Small tables with named rows and columns. After each table, cells are looked up by row and column.

Biged =
,Bovota,Mor,Kekis,Butuk,Fede,Tifamug,Pamod
Kef,1.026,2.177,1.527,5.143,1.593,1.394,1.275
Lilob,0.541,1.272,0.095,-1.928,1.039,-0.515,-0.265
Giv,0.840,0.390,1.827,-5.990,3.166,-0.090,-2.159
Mon,1.924,1.047,-0.378,9.051,0.588,2.724,3.264
Nub,1.289,0.727,2.627,3.584,0.580,2.072,2.326
Pomel,1.863,1.192,1.487,-2.421,2.013,0.867,0.734
Gegem,0.792,1.486,0.454,-1.676,1.391,1.002,-0.879

Kekis of Kef is 1.527
Tifamug of Kef is 1.394
Kekis of Giv is 1.827
Pamod of Gegem is -0.879
Pamod of Nub is 2.326
Kekis of Pomel is 1.487
Fede of Kef is 1.593
Fede of Nub is 0.580

Mit.tsv
	Rifutif	Zemane	Noviv	Nefe	Loto
Vitil	117	114	104	115	119
Marozud	74	69	82	137	140
Zat	118	109	92	111	118
Rumiza	183	175	31	42	22
Sof	93	99	108	101	100
Pif	193	186	16	42	12
Gat	70	61	144	75	93
Gar	113	119	115	103	99
Lumozi	183	178	27	41	19
Kov	113	117	116	111	109
Kege	95	100	94	128	122
Fut	111	114	118	111	109
Zozige	56	55	77	144	146
Piv	216	203	18	40	13

Vitil, Nefe: 115
Rumiza, Nefe: 42
Pif, Noviv: 16
Piv, Noviv: 18
Marozud, Zemane: 69
Piv, Zemane: 203
Rumiza, Zemane: 175
Kege, Zemane: 100
Pif, Loto: 12
Marozud, Noviv: 82
Gat, Loto: 93
Fut, Rifutif: 111
Kov, Rifutif: 113
Kege, Rifutif: 95
Rumiza, Noviv: 31
Fut, Loto: 109
Row with the largest Noviv: Gat

Table Ran
|  | Didab | Geb | Retuvo | Naluso |
|---|---|---|---|---|
| Sek | 478 | 855 | 461 | 478 |
| Zek | 728 | 325 | 704 | 398 |
| Gan | 106 | 484 | 478 | 464 |
| Vup | 278 | 577 | 478 | 608 |
| Zeguk | 358 | 562 | 103 | 446 |
| Levani | 295 | 342 | 651 | 227 |
| Zedi | 358 | 642 | 563 | 169 |
| Fatol | 682 | 260 | 478 | 459 |
| Dad | 478 | 211 | 537 | 294 |
| Roza | 390 | 496 | 842 | 487 |
| Zuz | 436 | 810 | 597 | 308 |
| Gidaz | 326 | 543 | 478 | 319 |

What is the Geb of Zek in Ran? 325
What is the Retuvo of Zuz in Ran? 597
What is the Geb of Dad in Ran? 211
What is the Retuvo of Dad in Ran? 537
What is the Naluso of Roza in Ran? 487
What is the Retuvo of Gidaz in Ran? 478
What is the Naluso of Zeguk in Ran? 446
What is the Didab of Levani in Ran? 295
Which row has the largest Naluso? Vup

Pur:
columns: Dolat, Rasuz, Pipota, Kar
Poros: [8206, 5714, 5250, 5910]
Kibim: [282, 3988, 5011, 3381]
Zikune: [3652, 3917, 5177, 3432]
Givesu: [5925, 5324, 5327, 5265]

What is the Kar of Givesu in Pur? 5265
What is the Pipota of Kibim in Pur? 5011
What is the Rasuz of Poros in Pur? 5714
What is the Kar of Poros in Pur? 5910
What is the Dolat of Kibim in Pur? 282
What is the Dolat of Givesu in Pur? 5925
What is the Kar of Zikune in Pur? 3432
Row with the largest Kar: Poros

Table Fibema
        Fana  Fiki
Sarog   8.01  7.26
Lelad   4.56  0.20
Giveg   7.91  5.83
Zed     8.33  6.94
Penota  0.87  1.03

What is the Fiki of Giveg in Fibema?
5.83
What is the Fiki of Zed in Fibema?
6.94
What is the Fana of Lelad in Fibema?
4.56
What is the Fana of Sarog in Fibema?
8.01
What is the Fana of Penota in Fibema?
0.87
What is the Fiki of Lelad in Fibema?
0.20
What is the Fiki of Sarog in Fibema?
7.26
What is the Fana of Giveg in Fibema?
7.91
What is the Fiki of Penota in Fibema?
1.03
What is the Fana of Zed in Fibema?
8.33
Row with the largest Fiki: Sarog

Par =
|  | Rif | Ner | Moz | Zita | Kovok | Zorosef | Datid |
|---|---|---|---|---|---|---|---|
| Zateto | 191 | 141 | 144 | 108 | 115 | 229 | 180 |
| Sus | 161 | 230 | 168 | 175 | 146 | 152 | 86 |
| Bes | 92 | 168 | 142 | 64 | 112 | 208 | 171 |
| Kal | 147 | 135 | 169 | 33 | 133 | 87 | 169 |
| Los | 187 | 46 | 80 | 146 | 151 | 168 | 136 |
| Vima | 85 | 141 | 143 | 137 | 206 | 191 | 203 |
| Der | 157 | 198 | 160 | 223 | 123 | 182 | 124 |
| Tak | 125 | 110 | 126 | 108 | 156 | 30 | 90 |
| Sideze | 101 | 53 | 104 | 101 | 186 | 122 | 184 |
| Val | 62 | 186 | 172 | 197 | 166 | 125 | 167 |
| Manifu | 54 | 109 | 96 | 147 | 203 | 171 | 153 |
| Sur | 26 | 130 | 91 | 122 | 149 | 159 | 116 |
| Pifi | 152 | 104 | 169 | 110 | 202 | 106 | 218 |

What is the Kovok of Sus in Par?
146
What is the Moz of Der in Par?
160
What is the Moz of Zateto in Par?
144
What is the Rif of Pifi in Par?
152
What is the Zorosef of Bes in Par?
208
What is the Moz of Manifu in Par?
96
What is the Zorosef of Val in Par?
125
What is the Moz of Sur in Par?
91
What is the Rif of Kal in Par?
147
What is the Zita of Manifu in Par?
147
What is the Ner of Los in Par?
46
What is the Zorosef of Pifi in Par?
106
What is the Ner of Zateto in Par?
141
What is the Zorosef of Sus in Par?
152
What is the Moz of Kal in Par?
169
What is the Moz of Val in Par?
172
Row with the largest Kovok: Vima

Table Nogipit
	Lugof	Rarimed	Pef	Vinivub	Til	Botu
Pasi	90	64	65	163	63	89
Govol	129	53	133	157	248	110
Vig	201	225	184	51	194	128
Nar	17	140	74	222	100	236
Sokones	160	191	179	247	161	128

Til of Vig = 194
Til of Nar = 100
Vinivub of Pasi = 163
Lugof of Nar = 17
Vinivub of Vig = 51
Rarimed of Sokones = 191
Pef of Sokones = 179
Botu of Vig = 128
Vinivub of Govol = 157
Rarimed of Govol = 53
Pef of Pasi = 65
Botu of Nar = 236
Rarimed of Vig = 225
Botu of Pasi = 89
Rarimed of Nar = 140
Lugof of Sokones = 160
Til of Sokones = 161

Rimerif
|  | Ged | Bikazaf | Norul | Mipa | Nuse | Muzad | Rer | Bezi |
|---|---|---|---|---|---|---|---|---|
| Dag | 79.22 | 5.61 | 69.42 | 33.07 | -56.54 | -6.25 | -40.19 | 22.92 |
| Vulil | -16.56 | 27.82 | 7.44 | -8.73 | 52.97 | 35.93 | 28.44 | 25.03 |
| Pilukid | 32.78 | 18.39 | 42.46 | 12.90 | -7.96 | 22.64 | 7.94 | 14.91 |
| Dev | -18.77 | 52.70 | 40.23 | -45.63 | 28.18 | 92.75 | 31.10 | 43.97 |
| Duloru | -6.48 | 22.82 | 25.30 | -8.12 | 27.15 | 46.94 | 28.18 | 25.98 |
| Repir | -5.87 | -34.02 | -62.01 | 72.37 | 91.76 | -17.31 | 70.01 | -30.09 |
| Gigu | 22.49 | 19.46 | 25.15 | 15.44 | 12.04 | 18.99 | 20.87 | 12.05 |
| Fos | -7.51 | 7.52 | -16.38 | 22.38 | 63.66 | 15.14 | 43.50 | 13.68 |
| Sasad | -12.61 | 41.68 | 46.18 | -38.46 | 25.90 | 80.86 | 27.75 | 43.48 |
| Loboku | 23.65 | 16.48 | 22.89 | 15.79 | 14.89 | 22.70 | 22.44 | 18.24 |
| Sar | 10.69 | 19.25 | 2.43 | 19.66 | 23.19 | 12.89 | 17.42 | 25.17 |
| Gef | 10.28 | 15.91 | 20.31 | 18.75 | 20.10 | 22.48 | 16.13 | 20.84 |
| Pobo | -9.53 | 27.69 | 34.06 | -25.36 | 25.88 | 57.30 | 27.35 | 28.76 |

What is the Ged of Fos in Rimerif?
-7.51
What is the Muzad of Pilukid in Rimerif?
22.64
What is the Rer of Loboku in Rimerif?
22.44
What is the Muzad of Duloru in Rimerif?
46.94
What is the Bikazaf of Sasad in Rimerif?
41.68
What is the Mipa of Pilukid in Rimerif?
12.90
What is the Bikazaf of Loboku in Rimerif?
16.48
What is the Rer of Dev in Rimerif?
31.10
What is the Mipa of Gigu in Rimerif?
15.44
What is the Muzad of Sar in Rimerif?
12.89
What is the Norul of Pobo in Rimerif?
34.06
What is the Norul of Gigu in Rimerif?
25.15
What is the Norul of Duloru in Rimerif?
25.30

